[ 34.9 -11.8   8.3   1.4   4.7  19.5  18.4   0.5  25.5   5.0 -14.6  -4.7
   1.1  -7.2 -36.1   8.9  27.3  35.2   1.1   8.7 -44.9  -1.5   5.7   1.2] => <30>.Q486
[ 19.3  -7.4  12.1 -10.2  41.3  11.6  -0.4  -7.4   7.1 -14.8  -5.5 -17.3
 -21.6   3.5 -48.3 -24.0 -22.5 -12.8  24.1  12.5 -16.5   8.4  11.5   4.4] => <35>.Q10
[ 29.7   1.5  18.1  -0.5  17.0   0.0 -14.9   6.4 -14.0  25.1   3.1   0.9
   4.8  19.7 -86.1 -11.7  -7.7  16.7  31.2  21.7 -13.8   4.7  44.9 -20.6] => <34>.Q100
[ 17.0  -9.3  16.1   2.1   0.5 -27.3  -3.6   1.9 -26.2  11.8  13.7 -16.7
  16.1  15.2 -45.7  -3.6  12.5  11.8  65.1  -2.6  17.0   2.5  32.1   0.7] => <34>.Q100
[-28.7  -1.1  -1.2  15.0  -4.2 -26.1 -27.0  -5.9 -27.8   0.0  25.0   2.7
  18.0   8.2  -5.0  -6.1 -24.0 -13.4  10.1  13.6  25.4 -25.6  14.8 -14.1] => <25>.Q18
[-24.7  15.9  -1.1   8.7 -24.3  -2.2 -13.3   1.7  -9.8 -10.9  10.7 -11.5
  24.6   6.0  -7.7   2.3   0.7 -14.7  -6.3  16.7  29.7 -30.3   7.7 -14.3] => <25>.Q18
[-23.1 -10.8 -13.3  15.7 -33.0   5.1 -15.7  -5.9   1.7 -15.5 -10.5 -15.7
  28.2   2.6 -25.6   7.2  -3.5  10.8  -3.3  30.7  21.2 -49.2  14.9 -25.8] => <25>.Q472
[ 24.6   2.5  13.5  -4.5  12.1  -3.8  -0.6  -1.8  -9.7   7.5  -5.3 -19.4
   4.5  11.4 -58.0 -18.9   5.0   8.6  39.8  16.0  -2.2   0.2  24.3  -2.9] => <34>.Q100
[ -3.6 -33.1 -12.7   8.6   2.5   6.6  -2.9 -15.0   7.1 -24.3 -31.9 -12.8
  18.1  -7.7 -37.7   2.2   5.5  30.4  18.5  37.4 -19.3 -51.3  14.7 -27.1] => <25>.Q472
[ 15.5  16.9  23.7   6.5  -1.3   4.5  -5.3   6.8   2.4  -7.1   2.7 -19.0
  17.2   6.0 -49.9  -3.0  18.7  -7.8  22.3  23.5  -8.7 -18.0  24.2  -3.9] => <35>.Q10
[ 24.7 -31.5 -36.4  -0.7  -0.6   4.3   9.1  -2.4   7.6   8.2 -29.5 -15.2
  -0.6   0.2 -36.9  -2.1   3.0  52.4  23.0   7.4 -10.4 -17.1   6.7 -16.4] => <30>.Q267
[ 14.5  13.3  32.8  12.7   4.0 -26.1   6.8  -2.4 -13.4  -9.1  -5.7 -16.5
  33.9   2.8 -34.9   1.3  35.7   5.2  65.6  31.5   0.6 -10.7  27.5   5.6] => <34>.Q100
[ 37.9 -25.8   6.2   9.9   7.5 -15.1   6.0   3.4  -0.6   7.4 -27.4  -7.8
  21.8  -2.8 -57.9   2.7  28.4  56.2  27.4  15.8 -38.2 -17.2  21.5  -6.6] => <30>.Q486
[ 20.2 -11.6   1.4  -7.2  14.2   8.5   4.8  -0.1  -0.6  -1.8 -17.4 -10.5
 -11.2  -0.2 -44.9 -19.7  -6.9  20.7  38.6   7.0  -1.4  -2.3  15.4  -7.3] => <35>.Q10
[-21.6 -15.2 -18.5  19.2 -26.1   1.0 -10.5  -4.4  -8.0  -6.1  -2.8  -4.2
  28.2   0.0  -8.2   6.0  -7.9  16.8  -6.5  18.8  14.3 -41.8  -2.4 -20.3] => <25>.Q472
[ -4.6   7.2   6.3   9.2 -21.2  -8.3 -16.5   4.8 -20.9   8.8   6.9 -10.4
  25.3   9.0 -29.0  -3.7   0.6   5.6  16.2  12.4  22.9 -17.8  21.1 -20.1] => <25>.Q18
[ -8.4  -8.3  -0.8  14.8  -0.3 -27.5 -13.5   1.7 -30.0  14.8  16.0   8.6
  23.6   4.0  -3.6   6.2  -1.3  17.0  16.7   4.1 -41.6 -18.0  12.3 -10.5] => <25>.Q18
[ 10.6  -2.7   6.1   6.4  -9.0  19.3  10.8  -3.0  17.1  -6.9 -27.4  -9.7
  24.1  -8.6 -18.4  13.1  26.7  20.9 -10.5  16.0 -20.6 -24.0   5.3  -8.7] => <30>.Q486
[ 25.6  45.1  26.9   1.8 -16.4  41.5 -15.7   7.1   1.9   7.9   4.1  -9.8
  19.4  13.3 -58.6  -3.2  13.5 -27.8 -32.5  15.7 -14.8   9.8  19.8 -15.2] => <35>.Q344
[ 33.4   3.2   8.5  -3.8  19.6  18.1   2.0   7.2 -11.2  22.5   1.7  -5.3
  -6.1  12.7 -52.3 -13.0  -2.6  12.2   6.5   6.6 -14.8  18.4  16.1  -9.8] => <35>.Q10
[ 29.6  10.4  33.2 -17.2  41.5 -23.2   0.9   1.2 -27.6  20.3  14.8  -5.0
 -18.4  15.0 -55.7 -26.2  -7.6  -7.3  55.2   0.5  -2.4  34.0  24.4   9.4] => <34>.Q64
[ 10.7   6.2  13.8 -12.9  16.8   2.8  -3.4   0.8  -5.4   6.5   0.0  -8.4
 -17.3   7.3 -45.2 -16.2  -1.5  -9.5  23.7   5.1   0.7  19.6  13.3   1.1] => <35>.Q10
[ 24.4 -40.2 -18.7 -13.8  -9.3  18.2   3.5   2.5  17.4  14.8 -28.3  -6.3
 -11.1   7.0 -34.5  -2.8  -2.6  53.9   3.8  -3.0  -2.6  -8.8   7.4 -24.9] => <30>.Q267
[  5.5  29.6  23.6   5.9 -11.6  13.3   1.8   2.2  -4.2 -18.5  -2.3 -19.6
  21.9   6.8 -50.9  -4.4  20.8 -24.2  13.1  24.1   8.2 -13.7  19.2  -4.6] => <35>.Q10
[ 12.8 -13.6  -0.6   2.4   1.7   5.2  12.7  -6.1  10.7 -10.8 -34.0 -12.4
   4.9   0.3 -31.9   2.7  13.4  28.8  27.5  11.5 -10.6 -15.6  12.9  -8.0] => <30>.Q267
[ 24.6 -21.2  -1.5  11.1  -2.4   4.5   4.9   2.1   8.3   5.6 -24.9  -3.3
  19.5  -4.3 -28.7  10.4  22.1  31.6  14.0  15.4 -29.0 -23.2   9.2 -48.1] => <30>.Q486
[  3.5  20.7  22.6  -1.1  -5.5   6.4  -3.1   0.3   1.3  -6.6  -3.0 -11.5
  16.3   6.6 -26.3  -1.6  19.3 -11.9   5.3  16.2  -3.5  -9.0  13.9  -8.9] => <35>.Q10
[-16.5  -6.3   6.7  10.7 -17.1 -32.8 -13.5  -0.9 -24.7  -2.3  11.0 -10.6
  33.5   6.7 -18.9   4.2   2.9  12.2  33.8  25.5  26.7 -31.4  16.2  -8.8] => <25>.Q18
[ 25.8  -9.3  17.1  -0.2  10.0 -30.0   8.7  10.3 -25.0   6.1  -2.4 -13.6
  13.0  12.1 -48.4  -4.6  11.8  32.9  73.9   9.2  -4.1   3.8  27.1   5.7] => <34>.Q100
[-15.0  -7.6   5.0  11.0  -1.2 -19.7 -22.9  -2.9 -19.6  -1.3  10.7  -6.9
  13.2  10.7 -22.6  -1.6 -18.2   4.0  32.1  27.4  23.2 -16.8  18.7 -12.3] => <25>.Q18
[-22.5  -8.2   1.0  13.2 -29.5 -11.9 -23.4  -3.9 -27.2  -2.6  15.9 -10.0
  28.8   9.1  -9.3   3.4  -2.7   6.8  15.6  17.2  32.2 -28.5  13.0 -14.6] => <25>.Q18
[-33.8  10.2 -10.5  -1.9 -36.2  -5.4  -8.4  -0.3 -23.0 -13.4  16.2   1.2
  13.7  12.5  10.0  -4.2  -7.6 -16.3  10.1   0.1  47.0 -19.3   4.3 -12.1] => <25>.Q18
[-29.4 -33.3 -18.0  14.5 -18.7 -25.5 -13.1  -6.8 -22.4 -16.2  -3.6 -17.0
  28.4   5.4 -29.3  -3.4 -10.5  31.7  37.6  28.4  33.5 -50.7  18.3 -28.6] => <25>.Q472
[ 15.0  38.2  41.3  14.1 -19.9   3.2  -2.8   9.4   6.5  -3.4   0.2 -13.4
  42.3   7.5 -48.8   6.8  41.1 -20.6  14.4  25.1 -10.0  -6.9  29.9   1.2] => <35>.Q344

[-13.4 -26.6   0.0 -17.6  88.2   9.9  10.3  -6.4  35.5  -0.9 -16.8 -54.9
  11.0 -37.7 -41.9  -5.6   1.7  12.4 -64.8 -12.9 -33.6 -12.4  14.1  -2.9] => Q679.D
[-11.8  -5.4   5.7 -26.4  74.3  12.0  20.2 -15.5  11.8  12.8  -7.9 -44.7
   4.5  -9.6 -25.7   4.2 -11.0  -8.2 -60.3  -9.8 -18.0 -25.0  20.8   0.7] => Q679.D
[ -8.7  32.7  -5.1 -21.6  34.3  18.9   8.4  -6.0  32.5   9.0 -23.4 -24.2
  11.5 -10.8 -21.8  -1.3   0.2  -6.9 -35.1   9.3 -25.0  14.9  12.4   5.5] => Q679.K
[ -4.7 -13.0   8.8  10.3  15.2  -3.0  -9.2   6.9  13.9 -13.6 -26.3  -3.0
  -7.6 -28.5 -12.0  -4.8  15.2  -2.1  -0.4   4.7 -11.5  20.1 -21.6  -4.2] => Q389.T
[-18.8 -30.8   8.2   8.6  36.0 -14.6 -18.2   9.5  16.3 -16.3 -18.5  -7.6
 -15.3 -20.7   7.5  -0.9   6.3  14.5  -8.6  10.5   3.8  -3.8 -17.4  -4.0] => Q389.T
[-20.6 -30.9   3.1  16.1  29.6 -12.5 -17.7  13.3  20.9 -19.7 -25.4  -0.9
 -15.8 -25.1  -8.9  -5.6  18.0  10.1  -7.6   1.6  -4.4  14.3 -21.7  -0.1] => Q389.T
[-44.0 -92.9   2.7   6.6  52.2 -14.6 -30.1  17.9  44.9 -22.1 -37.5 -12.4
  -9.3 -45.9   4.1   2.9  18.9  17.3 -29.7   5.1  -3.9  20.6 -18.8 -14.6] => Q389.T
[ -5.8  -3.9   5.1   8.4  17.4  -2.9 -15.5  11.1  22.2 -44.7  -2.5 -16.7
  -8.9 -14.8 -22.9 -13.6   7.5  12.0   7.6  -3.3  -9.7 -32.1  -7.2   2.1] => Q389.F
[-22.3 -14.6   8.5  12.3  32.3 -11.3 -13.0  17.1   3.4 -18.6 -21.1  -5.3
 -19.6 -22.5 -12.7  -3.8  21.1  11.3  -2.4  -6.8   3.1  11.5 -14.6  -3.6] => Q389.T
[-14.9 -65.4  -4.8  18.0  33.2  -8.3 -18.4  10.8  67.6 -16.7 -16.0 -16.7
  10.3 -29.8 -11.3  -3.0  -1.3  24.6 -23.8   3.1 -26.7 -41.7   2.7  -5.9] => Q389.F
[-12.7   9.1  -9.0 -18.2  17.4  26.1  11.4  -3.2  45.3   9.3 -38.3 -16.3
  27.8 -18.9 -22.2   6.8   2.2  -3.4 -32.7   7.0 -34.2  42.7   9.4   5.8] => Q679.K
[-30.0 -66.6   3.2   8.6  60.8 -12.5 -26.6  10.0  79.7 -14.4 -30.3 -29.3
  -0.1 -45.0  -4.9   3.0   2.6  24.5 -33.7   5.8 -13.9 -17.8 -13.9  -7.2] => Q389.T
[-12.2  -2.3   6.6  11.8  28.8  -3.9  -9.0   5.0  -3.9  -7.8 -18.9  -4.3
 -18.0 -21.5  -9.4  -5.7  14.4   9.3  -1.0   1.4   2.7  33.7 -20.0  -7.8] => Q389.T
[-17.3 -26.8   2.0  11.0  44.1 -15.3 -14.9  17.0  15.8 -20.6 -18.9 -12.7
 -18.1 -26.2  -5.2  -5.0   9.6  14.0  -8.8   5.9  -0.7  -4.4 -21.7  -6.7] => Q389.T
[ -8.2 -12.1  -2.4  12.1  12.9  -2.8  -7.2  13.6  32.1 -17.1 -17.3 -15.5
  -5.7 -25.9 -29.1 -17.7  16.0  15.9   2.3  -2.0 -20.5 -15.1  -5.9   3.1] => Q389.F
[-17.7 -29.5  10.8  14.6  58.0 -21.8 -26.4  13.1  35.5 -17.9 -21.1 -14.1
 -25.8 -27.6  -5.6   5.0  14.4  19.2 -10.0  10.5   3.4 -19.8 -30.1  -3.8] => Q389.T
[ -8.9  38.7   2.1 -19.7  33.8  21.1   7.2  -1.9   5.5  15.9 -30.5 -23.0
  10.6 -11.0 -24.5  -1.7   2.6  -2.0 -25.9   4.6 -25.5  47.0   2.0   6.3] => Q679.K
[-11.6 -13.4   3.5 -26.0  53.1   7.1  15.7 -10.4  -2.6   4.0 -11.4 -28.5
  10.0  -9.5 -26.2   5.6  -4.5  -4.6 -42.7  -5.3 -14.4   7.4  12.1   0.6] => Q679.D
[  2.0  15.5   5.4  10.8  -3.7  23.9  -8.8  11.4  19.8  -9.9 -10.3  -7.3
  -0.3 -16.1 -28.2 -11.3  10.4   8.3  11.8   0.6 -24.5 -10.9  -9.4   1.2] => Q389.F
